Table B holds the same points as the rows below and some others, measured another way and shuffled. Each row below is followed by which row of B it is.
B (72 x 23):
[[-261   38 -156  -58   85  162   16  176   96  133  -29 -165  -52 -122
   113  -34   92  -32 -106  145 -140  178  -67]
 [-192  128 -449   92 -292 -184  140  -59  148  239  203 -210  -41  432
  -124  195   79 -150   36   54 -348 -130 -271]
 [ 214   39  549   16  138  489 -172   44  321 -583 -188  199  258 -436
    84   36  -93  206 -124  -76  403  104  228]
 [ -56    5  424   77  329  506 -239   38  321 -342   -5  -19  212 -421
   171  -34  -59  347  -60   62  207   79  472]
 [-473   91 -564  -48 -122 -201  146  269  227  426  -94 -248 -235  140
    57  136  216 -286  -26  235 -228  131 -420]
 [-248   52  236  116  302  299 -204   49  434 -172   24 -113  140 -369
   153   67  -27  257  -18  160  109   75  415]
 [-530  124 -568   83 -142 -287   94  168  412  398   18 -288 -198  241
     7  272  182 -214   79  250 -220  -11 -274]
 [  80   64   34   51  -16  282   13 -275 -214  -53  464 -197  218  123
  -108 -101 -135  180 -127  -32 -487   -5  229]
 [-587   56 -312   -1  196   22  -30  280  340  333  -52 -299 -158 -168
   196   59  171  -31  -18  321 -128  174   10]
 [-436   35 -133 -193  290  201   11  392   88  179 -191 -188 -132 -504
   237 -104  121 -100 -213  315  -90  459  -68]
 [ 106    5  176 -155   81  451   -3  133 -104 -183 -110   28   86 -242
   112 -191   15   35 -215  -38   13  224  -65]
 [  59   57  101    4 -177  121  -21  262  562 -325 -495  234   -7  -59
    73  246  137 -136   12  -79  568  -27 -356]
 [  97   99  -59  252 -233   80  -18 -358  192 -113  420 -129  218  475
  -187  176  -81  171   96 -115 -268 -344  153]
 [  79   74 -126  -62 -312   40  116  195  253 -125 -321  141  -55  134
   -17  156  139 -251  -54  -90  228   12 -529]
 [-419   81 -196   17  196   95  -11   60  110  237  211 -318   -8 -156
    77   -5   19   57  -77  266 -366  181  170]
 [ -49  111  120  138  -98   51  -74   30  584 -283 -129   67  109  -57
   -18  309   -2   19   46   26  264  -82    0]
 [-189  172 -519  224 -418 -342  148 -243  276  237  377 -257    2  650
  -252  352   32 -139  132   40 -456 -287 -214]
 [ 262   93 -233   43 -422   55  169 -271 -206  -17  325  -70  127  581
  -231   26  -39  -80  -57 -202 -416 -186 -304]
 [-127   60   49 -161   25  165   24  373  305 -146 -424   94  -65 -398
   148   71  110 -194 -159  111  295  301 -306]
 [-364   38 -273 -167   82  110   82  358   76  248 -206 -147 -170 -215
   177  -54  178 -182 -156  205  -85  318 -293]
 [-201   51 -192  -37   39  161   41   66  -18  168  126 -210  -15   16
    55  -72   58    3 -101  104 -297  116  -37]
 [ 202   50   17  -21 -131  284   67 -174 -218 -117  254  -49  167  168
  -100 -100  -62   60 -142 -126 -314   -2  -47]
 [ 395  112  203  247 -396  122  -39 -330  377 -496  133  179  303  416
  -232  304 -109  115   96 -292  165 -404   -5]
 [-355   54 -109  -20  206  178  -39  121  122  153   93 -252  -13 -221
   120  -33   47   55  -94  232 -228  200  138]
 [ 502   86  301  195 -399  212  -53 -244  377 -605  -37  281  296  341
  -182  262  -77   91   59 -344  349 -376 -111]
 [  81   41  214   97 -130  194 -111  176  651 -406 -408  226   75  -34
    82  261   99   10   65 -104  608 -134 -162]
 [ 257   58   64    6 -222  254   48 -102  -24 -227   54   66  151  194
   -78   -1  -16   10  -91 -179  -39  -68 -165]
 [-364   58 -192  -22  154  117   -5  154  142  200   60 -254  -46 -151
   119  -18   83   13  -84  218 -217  182   45]
 [-335   67 -293   17   11   25   37   96  151  239   89 -245  -66   65
    50   41   97  -41  -36  164 -259   69  -65]
 [-207   38  -62  -11   16  138  -41  276  409  -28 -292   -4  -69 -113
   151  104  155  -58  -19   81  247   74 -175]
 [ 251   68  112  180 -254  178  -41 -218  258 -328  118   73  218  327
  -125  165  -43  119   52 -205   74 -293    2]
 [  79   87   98    2   19  278   14 -192 -154 -127  346 -139  202  -57
   -82  -71 -138  123 -163    6 -375   95  183]
 [-255   80  -39   30  154  168  -31  -21  104   49  215 -232   76 -168
    27    4  -40  100  -91  180 -281  131  215]
 [ 171   39  169   69  -19  356  -40 -212  -36 -224  266  -60  234   78
   -58  -60  -98  204  -90  -99 -193  -60  198]
 [-125  148 -122  238 -216 -113  -33 -130  538  -95  117  -79   94  267
  -117  375   10   13  136   28    3 -248    7]
 [-243  136 -341  -68  -79  -59  161  -14 -107  253  271 -282  -25   11
   -88   23  -11 -161 -149  196 -554  214 -144]
 [-246   83  -62  -88  157  171   34   68  -40   81  150 -220   32 -293
    49  -63  -35  -10 -189  214 -334  305   80]
 [-221  133 -423  168 -321 -240   97  -51  383  172  125 -170  -38  460
  -122  320   97 -145  121   49 -177 -213 -251]
 [ 482   -3  711   89   47  643 -217 -135  262 -774 -108  294  393 -233
    38  -10 -135  353  -84 -280  477 -116  315]
 [ 362  -18  615 -214  166  677  -94  188  -22 -610 -354  292  215 -607
   146 -197  -60   97 -298 -132  415  330    3]
 [ -68   83 -139 -191  -57  118  152  181 -106   36  -86  -51  -40 -181
    15  -60   43 -216 -237   91 -191  328 -336]
 [-242   94 -335   58 -163  -92   73   67  266  182   26 -147  -67  237
   -19  173  118 -123   29   89 -154  -49 -231]
 [  42   17  318   90  158  423 -163  -61  228 -322   61   -8  211 -180
    81   -9  -67  280  -54  -26   99  -20  331]
 [ 333   61  165   18 -110  385   43 -370 -356 -225  474  -90  305  166
  -173 -159 -195  178 -169 -167 -466  -33  180]
 [ 370   15  442  -96   38  572  -48  -65 -143 -467   -1  143  268 -246
    14 -169 -116  162 -219 -173   70  136   85]
 [-298  180 -448  191 -268 -311  106 -158  336  221  329 -275   -2  398
  -189  347   16 -116   96  140 -402 -155 -109]
 [ -87  144 -144   79 -152  -33   67 -139  144  -11  259 -151   97  128
  -143  173  -59  -41  -42   70 -314  -13   -6]
 [ 120   64  183  -64 -156  175    2  256  429 -385 -488  272   38 -190
    57  191   82 -159  -69  -73  522   86 -362]
 [ 291  -20  726  -57  236  673 -225  152  314 -706 -370  297  263 -609
   190  -70  -65  248 -164 -117  607  172  239]
 [-178   80  -13    0   99  170  -12   16   94   -7  133 -175   74 -178
    25    9  -32   50 -112  144 -206  154  120]
 [-103   36  165 -144  156  308  -30  290  204 -190 -305   54    6 -481
   171  -24   51  -49 -185  108  220  318  -80]
 [-195  109 -499   51 -314 -183  160    0  144  267  118 -192  -93  441
  -107  182  122 -213   28   53 -319  -87 -387]
 [ 452   20  540  135  -18  554 -157 -305   73 -603  205  139  408   -4
   -66  -42 -184  368  -72 -259  105 -172  366]
 [-613  118 -243   92  122 -148  -61  300  707  176 -193 -198 -143 -237
   149  318  150  -88   74  346  115  122  -14]
 [-114   65 -155  -29   -6  145   60    8  -45   95  162 -176   26   24
     1  -46   19  -18 -119   79 -303  112  -54]
 [ -42  113  -92   41  -62   93   70 -184  -50    5  356 -199  141   76
  -121   38 -100   27 -100   64 -437   43   78]
 [  34  147 -139  283 -343 -115   12 -306  405 -120  300  -82  168  501
  -232  349  -57   51  151  -81 -142 -376    8]
 [ -78   48  112  -48  165  334  -36    9  -26  -86  117 -125  118 -259
    57 -106  -59  108 -166   83 -185  200  167]
 [  73   43  488  119  221  453 -225  -56  393 -481  -11   63  274 -372
    83   61 -117  311  -43  -13  270   13  442]
 [  49  124  -95   77 -279  -33   62  -39  300 -139  -20   26   63  204
  -114  250   15 -114   10  -45   27 -106 -241]
 [-352   26   34  -88  299  276  -78  279  214   42 -141 -149  -29 -448
   223  -70   84   49 -141  246   21  307  109]
 [  49   12  252 -181  132  419  -27  251   59 -265 -298   99   62 -448
   152 -110   24  -14 -226   25  216  316  -96]
 [-558  117 -464  -22  -63 -255  103  363  498  319 -238 -190 -242  -57
    90  270  219 -300    9  304   -1  167 -376]
 [   3   23  -25  -34  -81  232   14  125  129  -70 -118   12   14   20
    61    1   91  -24  -76  -32   64   41 -180]
 [ 167  128 -213   57 -449  -78  163 -146   70  -82  128   11   82  442
  -225  203    2 -190  -18 -129 -185 -154 -381]
 [-259   72 -145  146   31   79  -64  -49  294   91  202 -221   51  111
    18  112   32  119   50  107 -189  -85  163]
 [  54  100   -7   31 -278    5   34  172  519 -262 -374  189    0   64
   -12  301  103 -179   18  -63  411  -63 -398]
 [  52   56  203  246  -44  231 -162 -155  462 -311  103   10  213  140
    -9  189  -35  252  103  -93  168 -276  260]
 [ 201   65  252    1 -162  213  -23  139  417 -448 -364  264  109 -134
     9  187   30  -72  -52 -119  473    8 -246]
 [ 284   62  259 -113 -131  326   42   68   60 -403 -204  204  144 -180
   -14   13  -32  -70 -193 -124  199  144 -221]
 [  84   63  114   17   76  358   -2 -262 -261  -95  464 -195  240  -34
   -81 -158 -170  218 -181    0 -497   77  313]
 [  66  126  -24  118 -216   32   45 -211  159 -154  240  -63  156  192
  -170  177  -84   11  -15  -43 -199 -105  -10]]
Rows of B count from 0, top down.

[ 522 -287  263  368  133 -204  285 -563 -105 -194   81  719   98 -527
  522   35 -219  176  289  -80   11  -42  644  371   90  -45  112] -> 25
[ 390  114  -84   68  221 -145  308 -298 -298 -439 -403  606  487 -401
  198  -82 -329  132  106 -294   55  187  -83  140 -153  394 -124] -> 3
[ 483  -62  106   48 -120 -387   35 -438 -351  -44 -496  547  -64 -236
  424  -13 -304  266  -24 -531   82   63  235  339 -283  293  389] -> 38
[ 353   24  172  102    1 -229   61 -243  -20   80 -230  -68 -104  -34
  207  114 -119  215  109   78 -131  -50  303  -47  -61 -132  189] -> 66
[-291 -261   72 -144   18  321 -182   88  297  144  613 -208   88  351
 -460 -119  240 -255   16  224 -185 -107   -9  128  253 -114 -203] -> 35
[ 144  108   39   97  316  104  325  -87  147 -167  122 -104  356 -118
  -98   78  -46  -26  250  509 -218   16   41 -245  157 -178 -332] -> 9
[-118 -140   78 -207 -185   45 -334   38  107  283  121 -288 -168  433
 -292  -84  136  -50 -132 -101 -129  -87  -26  138  -14    8  148] -> 21
[  40   49   68 -211 -215 -122 -246  -12    4  329 -208 -371 -242  396
 -138   23   20   77 -141  -79 -153  -55  -45  -35 -173    1  262] -> 26
[ 145 -195   81 -124 -248 -191 -277 -214 -175  124 -208  268 -156  138
   61 -136  -82  107 -159 -595   50   -6   88  417 -196  289  358] -> 22
[ 406 -160  256  178  -50 -252   82 -416  -65  117  -68  243 -164 -184
  381  107 -140  183  134   -2  -80  -76  506  174  -45 -139  284] -> 68
[-115 -125  130 -190 -225   -9 -432   80  171  354   79 -498 -296  543
 -300  -60  180   15 -137  -80 -158 -145   35   87   -6  -83  222] -> 64
[-216 -169  -32 -262 -107  165 -286   64   40   84  191  -17   82  350
 -394 -212  101 -151 -154 -267  -53   -5 -209  263    8  233  -31] -> 7
[ -44 -272   17  -82  -46   69 -235  -78  -32 -139  143  308  166  120
 -194 -274   26  -46  -66 -495   51    0  -22  461   53  308  -21] -> 56
[ -30 -196  226   30  -13   88 -140  -25  309  257  397 -380 -156  273
 -175   46  187  -38  111  353 -246 -194  303   -8  224 -348   17] -> 40
[ 267  -58  107 -123 -290 -328 -224 -257 -228  247 -427  106 -293  151
  184  -13 -150  210 -155 -481   -4   -7  130  258 -308  195  485] -> 24
[ -46   85  -58  -58  265  221  158   53  144 -199  176 -127  430   49
 -328  -54   23 -122  135  309 -175   44 -186 -148  151    7 -398] -> 6
[ 119  374  -84  -95  254   66  319   20   55  -75 -192 -358  340   29
 -202  134 -100  -10  132  551 -268   88 -260 -489  -41  -97 -300] -> 62
[-123  -12  -55 -248  -66   98 -173   55   18   78   14 -132  105  311
 -341 -116   44  -94 -112 -114 -100   20 -245   67  -55  177  -51] -> 46
[  17  230 -136 -333 -131 -102 -205   77 -145   84 -496 -273   54  365
 -271  -77  -82   70 -217 -309  -74   98 -425  -69 -304  321  116] -> 33
[ 461  -25  243  146  -89 -347   46 -358  -75  195 -281    7 -263  -84
  381  170 -158  273  100   23 -112  -82  457   23 -132 -163  367] -> 39
[  28  142 -167 -151  171   92  120   -9 -100 -283 -175  142  469   -1
 -241 -129 -121  -54   -6 -113  -48  143 -372  -11  -76  326 -275] -> 65
[ 305  -88  215  173   66 -122  126 -284   60   59   50   48  -40 -123
  203  106  -70  124  191  217 -154  -88  407   25   68 -209   95] -> 61
[-319 -325    1 -222  -58  330 -193   15  139  112  587  139  150  273
 -435 -198  165 -320  -81  -60  -96  -29 -113  338  154  128 -160] -> 16
[-217  -28 -115 -271   18  234 -109   98   43  -15  172  -43  280  275
 -456 -161   62 -206  -96  -53  -98   61 -358   86   10  229 -224] -> 45
[-105  -41 -118 -321 -129   59 -207    4 -145   23 -105  146  160  257
 -297 -202  -38 -104 -209 -437    0   98 -356  250 -172  421   26] -> 12
[  48    1  -10  -97   59   43   15  -72   -2  -45    0   32  195   79
 -157  -57  -43  -36   19   -6  -99   36  -90   48  -15  111  -92] -> 57
[  80  -96  163  156  254  148  196 -107  279  -56  407 -130  191  -57
  -92   70   70  -56  276  544 -227 -101  276 -107  291 -321 -271] -> 19
[ 412  256 -118  -34  106 -278  166 -225 -372 -367 -747  352  353 -234
  165  -74 -346  245  -14 -468   67  194 -213   45 -312  468   41] -> 58
